Each row is followed by its class; each block has classes of its own.
[-22  18  18   2  14  -7   1  -6  20 -12 -81 -28  -9  30 -27  26  84  18
  -6  24   6  -4  -6 -43   8 -24  12 -12  -3 -43   0   9  -1  -6 -56  30
 -11  -3  34  43 -23 -29   4 -41   6   7   1 -15  12 -15   3  -6  -8 -10
   3  19  21] : Gupe
[ 17  -4  15   0   9   2  -1   3  -7   7 -13 -19  -6   3  17   8  30  -2
 -14  -2 -19   1   3 -19   8  -8 -22 -16  -2 -19  -3   8  -2   1 -36  -8
  -2 -19   8  34  -7 -26  -1   7  -2   3 -11  -5 -15  -3  -6 -13   9  -2
   6 -36  -3] : katom
[ 39   8  32 -16  -2 -13  -1  -1  17   0 -94  -4   1  40 -13  22  69  22
 -12   2 -65  -2   6 -23  14 -21  -3 -24  -6 -30   7  22  -3  -6 -83  25
  -6  -7  30  91 -25 -19   4 -22  -2   0   1 -18  13  16  -3   4  16  -2
  10  32  11] : Vava
[-97  38   5 -16  15  -4   0 -13  24 -13 -64 -36 -10  -4 -25   3  58  38
  -3  16  51  -3  10 -37   4  -5  13  -1  -3 -20 -11   9   2  -2 -18  76
  -5   3  35  77 -10 -10   2  -5   9  -4 -14 -19 -17 -27   8 -27 -32   1
   4  10  18] : Vava
[-21 -17   4  -3  18   1  11  -2   1   2 -27 -35  -9  13   2  25  35   3
 -37 -15  32  12   9   8  23 -14 -12  -8   3 -31   1   9   0   8 -61  12
  -1 -15  -2  14 -15   4   0 -11  -2   1   1  -2  49 -16   9  -9   5  -3
   3   4   7] : katom
[ -4 -42 -17  31  -2   1   5  21  30 -11  26 -17   0  40  -5  37  26 -23
  26 -31  63  10 -11  10  -6 -27  58  -8   6 -24   0 -24 -10   5 -51 -51
 -31 -29  -4 -36  -2  15  -3  25 -21   7  17  -6  76  26  -4 -15 -10  -5
  -6 -45  -9] : Gupe
[-30  11  24 -15  23   8   2  -5 -11  12 -44 -59  -3  -6  20  16  21  20
 -45 -16 -45   6  15  26  28  -4 -23 -22   2 -42 -17  14  -2   7 -13  10
  -5 -30  12  47 -18 -21   4 -26  -2   0  -5  -4  20 -15   0   1  27  -3
   5  11  15] : katom
[ 38 -14  19  -3 -11  -9   3   3  17   5 -50  10  11  37  10  20  13  11
  -4 -23 -29   4  15   9  15 -13   0 -12  -1 -26   2  13  -4   1 -58  -3
 -10  -7  -9  14  -9  11   3  29 -10  -6  -3  -6  15  24  -8   0  19   3
   9  -1 -11] : Vava
[-17 -20   1 -19  -5  -2  14   4   9   0 -52 -35   2  31  10  25  15   6
 -41 -31  -9  22  21  53  29 -21  10  -8  -2 -20   0   1   1  12 -33  15
 -11 -13   5  10 -24   5  -1 -19  -2  -5   1  -5  79 -10   5   7   3  -1
  11  43   6] : Vava
[-70   8  20 -26  24   4   9  -3  19  -6 -59 -48  -9  10  -2  18  68  28
 -31 -17  61   8  15 -19  20 -16   6 -12  -3 -16  -4   4   0   6 -71  79
  -6 -19  27 100 -22 -15   3   9   7   7 -12 -20  29 -23  14 -24 -28  -2
   5  -2   9] : Vava
[ 30   9  17   3   0   0  -1   6  10  -2 -37  -2  -2  28  -3  18  62   9
   0   7 -18  -4  -9 -33  -4 -31  16 -29  -4  -3   9  11  -1  -6 -29  30
  -4 -14  43  74 -16 -75   1 -33   1  14   7  -3  14   2  -3   1 -24 -11
   5 -14   5] : Gupe
[ 62   8  34  -4  10  -1   0  -7  -9  16 -51  -3   1  21   4  12  32  20
 -39  -1 -47  -1  -2 -13  25 -21 -22 -39  -3 -23   6  12  -3   1 -62  31
   2 -46  19  69 -14 -56   3 -25  -5  14   3  -3  20  -8   0  -4  24  -3
  -1  -7  15] : Gupe
[-44   1  12   4  15   3   5 -10  12   2 -36 -47  -2   9  13  15  25  18
 -19 -18  27  11   9   3  21 -16   0 -12   1 -49 -12   3  -2   8 -36  14
 -13 -29   7   2  -8 -17   1   8  -3   0  -6  -9  19 -17  -3 -18   5   1
   3 -25   7] : katom
[ 61 -11  22  50  27  -1   0  -6   2   4 -51 -39  -6  52  19  38  82 -18
 -30  31 -15   9 -14 -66  18 -50 -38 -25   4 -93  12   5   1   0 -88 -75
 -15 -40   1 -63 -14 -90  -1 -60  -8   4  14 -12  19  -9  -7 -22  28 -15
  10 -48   6] : katom
[ 50  10   8  23 -16 -18  -6 -13  26 -13 -58  46   9  47 -22  10  37  12
  24  30  12  -6 -17 -56 -10 -26  27  -2  -2 -42  10   8 -10  -9 -45  -7
 -13   0   2 -47   5 -20   1  -1  -6  -1   3  -9  -5   7  -8  -6   6  -1
   2 -11   3] : Gupe
[ 11   4  17   6  15   3   0   1  -7   1 -17 -18  -5  14 -17  13  37  21
 -24  -2   3   2 -24  -7  15 -20  23 -40   0 -24  -2 -10  -5   0 -34  31
 -10 -58  33  59  -9 -48   3 -38  -8  23  15  -2  66 -10   5  -5   1 -10
  -4  -8  28] : Gupe
[-28   9   8 -12   3   9  -2   6  22  -5 -28 -19  -3  10  -6  13  45  24
   4  -9  13   1  -2 -18  -1  -3  20 -18  -3   4  -1   5  -6   3 -41  48
  -3 -13  32  97  -8 -14   2  14   2   8  -4  -8   1   7   2 -10 -21  -2
   2 -18   4] : Gupe
[-13 -11   3  -1  22   7   6   5 -10   1   6 -41 -11  -1   1  13  28  -8
 -33  -8  19  10   0  11  18 -14 -11 -14   1 -13   0 -11   2   9 -25   8
  -1 -26  10  27 -13 -29  -1 -40   2   6   8  -4  56 -23  10  -6  -4  -5
  -1  -1  11] : katom
[-78  26  21   2  24  11  10 -29   4  -3 -45 -68  -6  -3  19   4  40  30
 -45   3  78  10   4 -25  25 -23  -6 -23   1 -45 -19  -1   3   6 -17  65
  -5 -45  17  10  -8 -74   4 -20   5  10  -7 -12  18 -59   8 -29 -27  -2
   2 -36  16] : katom
[  3 -17   7  23  19   9   0   2  -4   8   9 -51  -8   5  40  23  37 -26
 -25  -4   2   9  11 -14  12 -21 -33 -13   1 -33  -7   0   0   6 -25 -50
  -4 -31  -4 -28 -13 -57  -1 -19  -6  -3   5  -4   3   0  -1 -17   3 -10
   7 -56 -14] : katom

Next block, with new classes.
[-41   2 -14   2  27  23  21  -9  -7 -22  -8  -8  -6  16 -26  61  18  53
  24  32 -27 -13  25  12  10 -10 -11  59   9 -19 -93 -10  61   9  37 -22
 -28 -30  69   4  -4  23   5  19  17   7 -14  23  13   9   9 -50  46  36
  -3  -9 -23] : pivi
[ -55   12   -3   -2   40   29   51  -10    2  -15  -11    5  -27   29
  -31   72   15   71   28   34  -36    1   21   16   12   -1   -6   57
   16  -15 -122   -9   55   15   34  -16  -50   -5   73    6  -12   25
    9   -4   18    8  -18   39    0    3   12  -55   42   54   -8   -2
  -20] : Sati
[ -49   -4   -3   -9   29   27   35  -13   -4  -19   -7  -10  -18   12
   -2   56    9   62   42   32  -23    1   21   22   19   -7    5   58
   24  -20 -110  -19   58    6   31  -17  -33  -28   82   13   -5   21
    7    8    9    9  -24   23   11   17    6  -52   40   41    2  -16
  -10] : Sati
[-55 -11   4   5  27   2 -24  -5  -4 -21  -8   8  30   4 -28  35  25  10
  -4  30 -18 -23   7   6  -3  22 -32  33   4  -8 -32   8  30   4   6 -34
  -4 -20  19  -4   4   2  14   9  16   1 -10   8 -14  10 -17 -18  32  23
  14 -18 -41] : pivi
[-68   7  -7 -26   3  27 -15   9  -4   8  12 -31  23  -3 -15  45   2  35
  25  37 -30  -1 -17  55  27  -8   1  -2  30 -25 -97   6  45   3  15 -49
 -23 -48  87  22   7  -4  18  11  10  18 -23  21   2 -19  -1 -21  21  41
 -21 -29 -39] : dubu
[ -82    3    0  -12   23   41    0   -3   -5  -11  -19  -24    7    9
  -37   58    8   56   35   50  -37  -12   15   38   27  -15   -7   29
   29  -35 -102   -4   69    3   30  -47  -34  -31   89   15    4   11
   24   12   15    9  -40   29    4   -4   10  -49   38   26  -12  -44
  -44] : Sati
[-39  14  -2 -17   0  19   9  10  -1   8 -24  -2   2   2  10  30 -28  23
  17   4 -20  10 -21  37   8  10   5   9   9   7 -50  11  19  15  -2   0
 -22  -2  44   5   4  23  -3   8  10  15 -14  21   8 -24   7 -22  31  21
  -7  18  -3] : dubu
[-47 -12  -4 -17   7  25   2   7  -2   9 -37 -14   1  -5  -1  29  -8  26
  23   9 -14   7 -18  41  17  10  -2   2  21  -6 -73   7  27   8   0 -18
 -25 -19  58  17  -6   8   5  14  10  10 -24  21   4 -11  -1 -24  18  24
 -11   1 -18] : dubu
[ -72    1    1   -9   31   26   34    3   -9   -2  -27   -9   -2   35
   -9   58  -19   57   23   18  -39    6   -7   44   23    2  -17   37
   30    6 -122   -8   62   25   25  -35  -46    4   81   -2    1   34
   -2    4   30   17  -28   41    0   -6   20  -48   41   37  -17    6
  -26] : dubu
[ -87    6    3  -25   15   21   11   18    0   21  -40  -22   -7   23
  -20   52  -12   53   20   30  -28    8  -18   46   28    4  -14    1
   20  -27 -106   -5   44   18   31  -43  -40   -8   63   12   -6    8
   17   -4   22   14  -25   35   -6   -6    0  -27   23   41  -32  -26
  -55] : dubu
[-25  12 -14 -13  20  26  28 -14  -2 -11  -6 -12 -26   4  -4  43  16  48
  36  34 -24   1  11  15   8  16  10  33   7 -22 -87 -16  20  -4  18 -29
 -41 -29  64  11  -7  13   4  19   1   5 -18  18  17  20   5 -40  26  33
   1 -14  -7] : Sati
[-18 -11  -5  -6  20  18 -20  -7  -6 -19  -4  12  33 -12   2  27   6  -7
  18  26 -12 -13   0  17  -1 -22   5  42  13  36 -31  10  32 -13 -12  -5
  -2 -24  38   5   9   8  -8  21   1   7 -19   2   9  -9   3 -28  29  14
  36  19  12] : pivi
[-62  16  -4 -19  -1  15  15  -4   1  15 -31 -32 -12  16 -13  29  -8  47
  20  19 -18   6   6  55  25   9  -6 -10  26 -30 -94  -9  43   6  31 -45
 -33 -25  67  21   5   1  20  -2  10  10 -31  22   2 -13   7 -30  10  31
 -32 -43 -43] : dubu
[-38 -23  32  10  52   1  17 -20 -12 -12  -3  14  46  44 -27  26 -31  16
  15  12  -2  -2   8  17  15 -28   1  53  33  81 -63 -24  58  15  22 -44
  -5  14  47 -15  20  22 -16  -4  31  -1 -32   2   0   1  17 -37  30   9
   0 -19  16] : pivi
[-39   4 -18 -25 -20  25   5  17   5   8 -27 -24 -32  -7   7  20   2  42
  33  23 -13  15  -2  37  31  12  14 -12  29 -45 -76   1  26  -3  20 -16
 -38 -30  66  28  -6   2  21  10 -11  18 -17  20  12 -16   0 -19   1  25
 -16  -9 -23] : Sati
[-11   5 -12  -1  27  22  43 -23  -4 -25   4  -6 -24  12 -10  42  20  58
  26  27 -16   4  35  14  18  -3  11  44  13 -25 -80  -9  33   4  26  -1
 -29 -15  55   4  -7  17   6   5  29   5 -20  23  18  16  15 -43  25  27
   4   0   7] : Sati
[-33 -18  13   1  35  10  -3 -12   4 -11 -17  11  39  16 -13  31 -21  11
  19  31 -23 -17   0  37  12 -33   7  55  25  57 -55  -1  54  -4  28 -26
  -7 -15  61   2  10  18 -13  17  21  10 -36   1   4  -6   1 -47  42  21
  20   2  -1] : pivi
